Below are the code and all the weights of a small trained network. Each question names an input and a class and asks about switching units off, where a switched-off unit gives its printed mean instead of its output.

import numpy as np


def w(rows, s, z=0):
    codes = np.array(rows[::2]) - 128.0
    scale = np.full(codes.shape[1], s)
    scale[-1] = z or s
    return codes * scale


def f(y):
    return np.maximum(y, 0)


def log_softmax(a):
    a = a - a.max(-1, keepdims=True)
    return a - np.log(np.exp(a).sum(-1, keepdims=True))


def net(x, mask):
    res = np.array(x, float).reshape(1, 8) / 4 @ E
    y = f(res @ A[0][:, :-1].T + A[0][:, -1])
    res = res + np.where(mask, y, B[0][:, -1]) @ B[0][:, :-1]
    return log_softmax(res[-1] @ U[:, :-1].T + U[:, -1])


A, B = {}, {}
E = w([
[171,122,151,108,139,193,116,58,136],'x0',
[200,145,132,227,49,140,218,179,143],'x1',
[170,148,177,65,104,148,105,253,64],'x2',
[106,133,37,181,94,117,75,103,120],'x3',
[148,215,125,114,148,124,87,124,195],'x4',
[153,74,131,136,102,121,10,168,180],'x5',
[114,213,78,93,148,219,107,127,11],'x6',
[80,93,209,169,112,193,110,92,115],'x7',
],0.011)
A[0] = w([
[158,128,123,117,103,116,147,160,126,149],'neuron 0',
[140,129,125,121,130,132,131,129,131,44],'neuron 1',
[187,76,116,157,118,106,165,122,129,124],'neuron 2',
[144,149,117,139,135,155,30,93,151,93],'neuron 3',
[144,161,138,136,132,151,186,82,97,68],'neuron 4',
[125,98,130,105,130,112,155,147,101,103],'neuron 5',
[77,121,186,109,154,131,106,148,131,58],'neuron 6',
[200,168,163,155,87,152,142,224,128,130],'neuron 7',
[119,127,134,129,161,96,140,99,130,50],'neuron 8',
[130,128,124,210,110,124,179,121,149,127],'neuron 9',
[91,149,140,89,165,152,104,151,105,16],'neuron 10',
[92,110,116,121,160,103,119,85,118,49],'neuron 11',
[140,160,144,129,144,140,156,89,98,139],'neuron 12',
[132,152,88,133,97,112,132,136,108,98],'neuron 13',
[128,123,117,155,125,112,145,159,134,98],'neuron 14',
[137,126,125,248,85,132,185,99,159,151],'neuron 15',
[112,164,147,131,108,133,143,144,129,27],'neuron 16',
[121,177,141,114,144,177,189,77,100,168],'neuron 17',
[120,107,91,104,87,156,105,117,97,93],'neuron 18',
[125,160,102,131,115,110,131,115,108,102],'neuron 19',
[117,166,111,118,109,124,149,121,148,51],'neuron 20',
[115,88,170,117,102,128,121,157,147,98],'neuron 21',
[108,195,55,147,137,128,152,137,105,146],'neuron 22',
[171,154,148,129,99,144,139,189,130,100],'neuron 23',
[101,125,187,115,154,111,114,141,135,93],'neuron 24',
[141,150,162,136,112,153,123,148,128,68],'neuron 25',
[106,134,119,143,144,134,125,139,138,43],'neuron 26',
[134,149,109,128,137,147,55,99,164,118],'neuron 27',
[123,100,137,116,129,108,185,151,97,17],'neuron 28',
[139,150,121,117,173,77,180,77,202,145],'neuron 29',
[125,156,145,120,153,142,118,96,117,2],'neuron 30',
[160,122,126,194,107,136,160,108,144,123],'neuron 31',
[157,87,123,124,111,79,74,146,136,103],'neuron 32',
[164,110,111,152,117,139,130,134,145,29],'neuron 33',
[144,130,146,148,111,128,131,106,114,79],'neuron 34',
[131,166,144,129,155,161,180,82,100,116],'neuron 35',
[103,188,60,139,124,120,146,126,104,113],'neuron 36',
[124,138,130,148,115,143,114,170,85,95],'neuron 37',
],0.017,0.0083)
B[0] = w([
[142,118,120,150,111,149,144,140,134,178],'neuron 0',
[135,122,135,143,126,124,125,119,132,128],'neuron 1',
[131,77,124,150,63,147,159,123,122,195],'neuron 2',
[137,163,131,112,143,192,134,50,99,193],'neuron 3',
[142,125,132,84,140,176,135,126,118,185],'neuron 4',
[154,134,105,139,102,161,145,121,133,164],'neuron 5',
[121,94,94,134,65,167,171,139,141,169],'neuron 6',
[168,136,139,116,154,97,99,235,166,246],'neuron 7',
[138,135,120,121,124,133,133,148,159,150],'neuron 8',
[74,114,141,156,124,109,115,79,108,208],'neuron 9',
[105,109,127,175,99,148,139,106,141,178],'neuron 10',
[173,124,148,127,122,127,114,173,153,167],'neuron 11',
[138,122,116,104,114,183,134,126,107,180],'neuron 12',
[138,111,117,137,98,143,144,146,130,160],'neuron 13',
[117,123,118,139,116,126,147,129,106,157],'neuron 14',
[37,87,115,164,108,103,134,60,120,250],'neuron 15',
[129,124,118,130,161,148,123,145,123,140],'neuron 16',
[150,107,134,74,142,251,149,125,81,223],'neuron 17',
[149,156,143,179,148,135,121,118,134,161],'neuron 18',
[125,130,143,160,131,154,121,152,131,154],'neuron 19',
[138,116,132,151,113,129,114,137,140,143],'neuron 20',
[118,118,119,152,116,143,161,162,94,178],'neuron 21',
[171,151,146,133,119,141,104,188,106,202],'neuron 22',
[158,136,122,130,147,113,123,169,138,197],'neuron 23',
[137,84,100,130,107,145,188,140,156,168],'neuron 24',
[139,99,110,115,129,122,121,139,113,156],'neuron 25',
[127,138,124,124,105,126,130,127,122,130],'neuron 26',
[130,163,126,94,147,164,126,65,140,187],'neuron 27',
[137,166,129,111,139,156,115,94,131,167],'neuron 28',
[171,90,128,115,133,94,127,169,203,219],'neuron 29',
[112,118,119,162,92,156,129,145,100,147],'neuron 30',
[85,81,122,129,123,111,145,103,131,197],'neuron 31',
[132,131,144,111,142,196,145,90,121,192],'neuron 32',
[121,94,139,120,111,119,172,134,128,149],'neuron 33',
[110,120,125,134,122,131,137,133,137,143],'neuron 34',
[134,126,116,99,123,192,138,121,93,198],'neuron 35',
[179,175,143,157,137,167,114,196,89,190],'neuron 36',
[134,122,139,105,148,100,109,156,172,171],'neuron 37',
],0.014,0.022)
U = w([
[82,109,148,209,105,2,137,150,136,38],'0',
[115,167,129,90,162,45,103,122,82,63],'1',
[205,140,153,127,127,146,141,225,129,208],'2',
[113,104,144,145,108,173,157,89,104,240],'3',
[69,117,163,58,180,125,121,142,66,2],'4',
[95,151,143,87,149,78,99,136,88,50],'5',
[157,209,154,142,145,163,108,116,77,94],'6',
[137,138,145,119,151,76,132,61,217,94],'7',
],0.0099,0.0053)

Each question gives the input, the list of numbers given to net, and the class t.
The units are the neurons (one row each of A and B). Each row of codes is followed by its name. A weight is (code - 128) times the scale printed after its matrix; where a second scale follows, it is the last column's (A, B and U).
mask holds one flag per neuron, in row order. A switched-off neuron (its flag False) gives its mean, the last column of its row in B, instead of its output. The means were averaged over made-up inputs and are rounded, as every weight is.
A unit's drop is (log p(t) with every unit on - log p(t) with that unit switched off) / (log p(t) with every unit on - log p(t) with every unit switched off).
The circuit of an input: a set's keep is (log p(t) with only the set's units on - log p(t) with every unit switched off) / (log p(t) with every unit on - log p(t) with every unit switched off). Starting from the 12 units with the biggest drops (on a tie, the unit counted first), units are removed one at a time, each time the one whose removal leaves the highest keep (on an exact tie, the one counted first), for as long as the keep stays at least 0.8.
units of the circuit, in order: the units of the circuit, biggest drop first
top k neurons: the k neurons with the biggest drops, biggest first
drop of u: that unit's drop, to one decimal
input [7,-4,-8,-7,4,-5,-4,-1], class 2: units of the circuit, in order => neuron 29
input [0,-5,0,7,6,-1,-4,-4], class 6: units of the circuit, in order => neuron 3; neuron 27; neuron 15
input [-3,7,3,7,-1,6,-1,-4], class 0: units of the circuit, in order => neuron 15; neuron 17
input [1,8,1,4,-8,8,4,-3], class 0: top 2 neurons => neuron 15; neuron 17
input [1,2,-8,4,0,-1,6,-3], class 6: top 3 neurons => neuron 36; neuron 22; neuron 7
input [-6,-5,-8,-3,-7,6,0,-1], class 2: top 4 neurons => neuron 15; neuron 11; neuron 9; neuron 31
input [-8,-6,-6,-7,0,3,3,1], class 2: top 3 neurons => neuron 15; neuron 11; neuron 9
input [0,-2,1,6,8,3,-5,-6], class 7: top 2 neurons => neuron 29; neuron 17
input [6,-8,-3,-6,6,-6,-5,2], class 2: top 2 neurons => neuron 29; neuron 15
input [-8,-8,-6,-4,-4,-2,-4,8], class 2: top 2 neurons => neuron 15; neuron 11
input [-3,-5,-8,2,2,-8,5,6], class 6: top 2 neurons => neuron 7; neuron 35
input [-5,-6,4,5,-1,1,4,4], class 6: top 2 neurons => neuron 15; neuron 7
input [-8,-8,-7,6,7,0,-8,-6], class 7: top 2 neurons => neuron 27; neuron 7
input [5,-7,-4,-1,8,-7,-5,0], class 2: top neuron => neuron 29
input [3,0,2,4,-4,-2,6,4], class 6: top 2 neurons => neuron 7; neuron 29
input [3,7,-7,-2,-8,5,-3,-7], class 0: drop of neuron 3 => 0.0
input [-1,8,-8,-4,-3,2,1,1], class 0: drop of neuron 3 => 0.1
input [-5,-8,1,5,-8,3,4,2], class 6: drop of neuron 11 => 0.1
input [-7,-4,-3,-8,7,2,-2,-6], class 7: drop of neuron 17 => 0.2
input [-2,4,-6,-8,-7,3,-3,-8], class 0: top neuron => neuron 17
